Below is a small trained network, with its code and all its weights. Each question gives an input and a class and asks what happens when units are switched off, that is, made to give their printed mean instead of their output.

import numpy as np


def w(rows, s, z=0):
    codes = np.array(rows[::2]) - 128.0
    scale = np.full(codes.shape[1], s)
    scale[-1] = z or s
    return codes * scale


def norm(h):
    return h / np.sqrt((h * h).mean(-1, keepdims=True) + 1e-5)


def f(y):
    return y / 2 * (1 + np.tanh(0.7978845608 * (y + 0.044715 * y**3)))


def log_softmax(a):
    a = a - a.max(-1, keepdims=True)
    return a - np.log(np.exp(a).sum(-1, keepdims=True))


def net(x, mask):
    res = np.array(x, float).reshape(1, 8) / 4 @ E
    u = 0
    for l in range(2):
        y = f(norm(res) @ A[l][:, :-1].T + A[l][:, -1])
        res = res + np.where(mask[u : u + 9], y, B[l][:, -1]) @ B[l][:, :-1]
        u += 9
    return log_softmax(norm(res)[-1] @ U[:, :-1].T + U[:, -1])


A, B = {}, {}
E = w([
[105,188,155,215,178,123,227,80],'x0',
[125,102,128,153,116,112,125,136],'x1',
[119,118,141,150,105,83,122,157],'x2',
[118,114,124,136,139,125,128,132],'x3',
[122,151,126,126,83,136,129,124],'x4',
[109,168,114,157,145,92,2,22],'x5',
[120,135,126,128,127,115,126,146],'x6',
[132,153,128,105,134,141,132,118],'x7',
],0.0098)
A[0] = w([
[138,201,147,241,133,121,171,112,180],'L0N1',
[169,134,155,138,158,193,149,81,102],'L0N2',
[94,199,124,80,171,98,174,69,111],'L0N3',
[101,120,182,105,84,108,116,190,122],'L0N4',
[115,195,91,194,165,113,1,66,224],'L0N5',
[67,111,178,77,161,195,83,170,190],'L0N6',
[82,113,171,127,80,76,182,69,131],'L0N7',
[116,83,63,89,88,41,43,116,125],'L0N8',
[143,93,44,13,7,159,71,20,253],'L0N9',
],0.007,0.0036)
B[0] = w([
[31,166,168,121,214,147,150,97,210],'L0N1',
[86,101,149,162,77,73,134,168,142],'L0N2',
[118,50,145,255,83,140,93,201,159],'L0N3',
[148,62,159,99,151,190,123,89,151],'L0N4',
[198,185,54,121,50,16,76,74,255],'L0N5',
[159,85,90,136,47,113,72,138,160],'L0N6',
[211,110,67,127,199,234,116,161,147],'L0N7',
[159,129,90,70,187,85,109,125,195],'L0N8',
[127,74,155,96,227,52,140,180,240],'L0N9',
],0.0063,0.0086)
A[1] = w([
[211,59,150,63,40,205,121,206,92],'L1N1',
[88,80,205,58,169,114,154,164,101],'L1N2',
[251,169,39,96,98,80,142,96,199],'L1N3',
[113,125,196,152,162,231,217,143,58],'L1N4',
[156,161,80,166,89,66,174,104,165],'L1N5',
[75,3,154,95,187,194,102,235,82],'L1N6',
[120,119,134,202,131,166,227,205,136],'L1N7',
[140,43,84,5,78,101,104,131,254],'L1N8',
[101,249,124,158,94,142,112,8,110],'L1N9',
],0.0082,0.0038)
B[1] = w([
[160,117,126,207,117,162,139,63,200],'L1N1',
[89,140,119,142,107,188,145,114,172],'L1N2',
[71,86,138,102,150,154,126,176,201],'L1N3',
[111,156,123,93,134,127,105,248,184],'L1N4',
[98,154,161,135,120,155,149,103,163],'L1N5',
[125,173,133,146,71,169,155,102,204],'L1N6',
[103,107,140,62,158,157,136,133,197],'L1N7',
[190,124,91,142,88,144,117,123,253],'L1N8',
[141,109,181,170,136,84,157,108,189],'L1N9',
],0.014,0.011)
U = w([
[186,89,75,176,4,254,165,89,2],'0',
[28,172,195,61,168,181,231,194,173],'1',
[177,61,69,56,90,42,23,130,42],'2',
[47,165,208,177,172,39,158,75,237],'3',
],0.0096,0.0026)

Each question gives the input, the list of numbers given to net, and the class t.
The units are the neurons (one row each of A and B). Each row of codes is followed by its name. A weight is (code - 128) times the scale printed after its matrix; where a second scale follows, it is the last column's (A, B and U).
mask holds one flag per neuron, layer by layer. A switched-off neuron (its flag False) gives its mean, the last column of its row in B, instead of its output. The means were averaged over made-up inputs and are rounded, as every weight is.
A unit's drop is (log p(t) with every unit on - log p(t) with that unit switched off) / (log p(t) with every unit on - log p(t) with every unit switched off).
The circuit of an input: a set's keep is (log p(t) with only the set's units on - log p(t) with every unit switched off) / (log p(t) with every unit on - log p(t) with every unit switched off). Starting from the 12 units with the biggest drops (on a tie, the unit counted first), units are removed one at a time, each time the one whose removal leaves the highest keep (on an exact tie, the one counted first), for as long as the keep stays at least 0.8.
circuit, biggest first: the units of the circuit, biggest drop first
k most important neurons: the k neurons with the biggest drops, biggest first
k most important neurons of layer l: the k neurons of layer l with the biggest drops, biggest first
drop when u is switched off: that unit's drop, to one decimal
input [-8,-4,8,-4,-5,0,-8,6], class 0: circuit, biggest first => [L0N5, L1N6]
input [0,-8,-5,-3,-4,6,-5,4], class 2: circuit, biggest first => [L0N5]
input [8,-4,7,5,4,-1,5,-4], class 1: circuit, biggest first => [L0N5, L1N7]
input [6,-2,-6,-7,6,0,-3,-7], class 1: 2 most important neurons => [L0N5, L1N4]
input [8,2,-5,-6,5,-1,-8,5], class 1: circuit, biggest first => [L0N5, L1N4]
input [0,-5,-4,-1,-8,-8,4,2], class 0: 2 most important neurons => [L0N1, L1N1]
input [6,2,2,-5,-7,0,-7,5], class 1: circuit, biggest first => [L0N5, L1N1]
input [1,8,8,-8,5,-4,-6,0], class 1: circuit, biggest first => [L0N5, L1N7]
input [0,5,8,-2,-1,-8,8,5], class 0: circuit, biggest first => [L1N1, L0N9]
input [1,6,-3,-1,1,-5,1,4], class 1: 2 most important neurons of layer 1 => [L1N4, L1N7]
input [7,-8,7,-1,4,0,7,-2], class 1: 3 most important neurons of layer 1 => [L1N4, L1N7, L1N1]
input [-5,1,1,-6,-4,-1,4,-3], class 0: 2 most important neurons => [L0N5, L1N6]
input [-8,-1,-2,7,0,-1,-5,0], class 0: 2 most important neurons => [L0N5, L1N6]
input [2,8,3,4,1,0,2,-8], class 1: drop when L0N5 is switched off => 0.9
input [-1,4,-3,2,8,3,1,-6], class 2: drop when L0N6 is switched off => 0.0
input [6,1,7,-1,-3,-1,-3,6], class 1: drop when L0N5 is switched off => 0.3
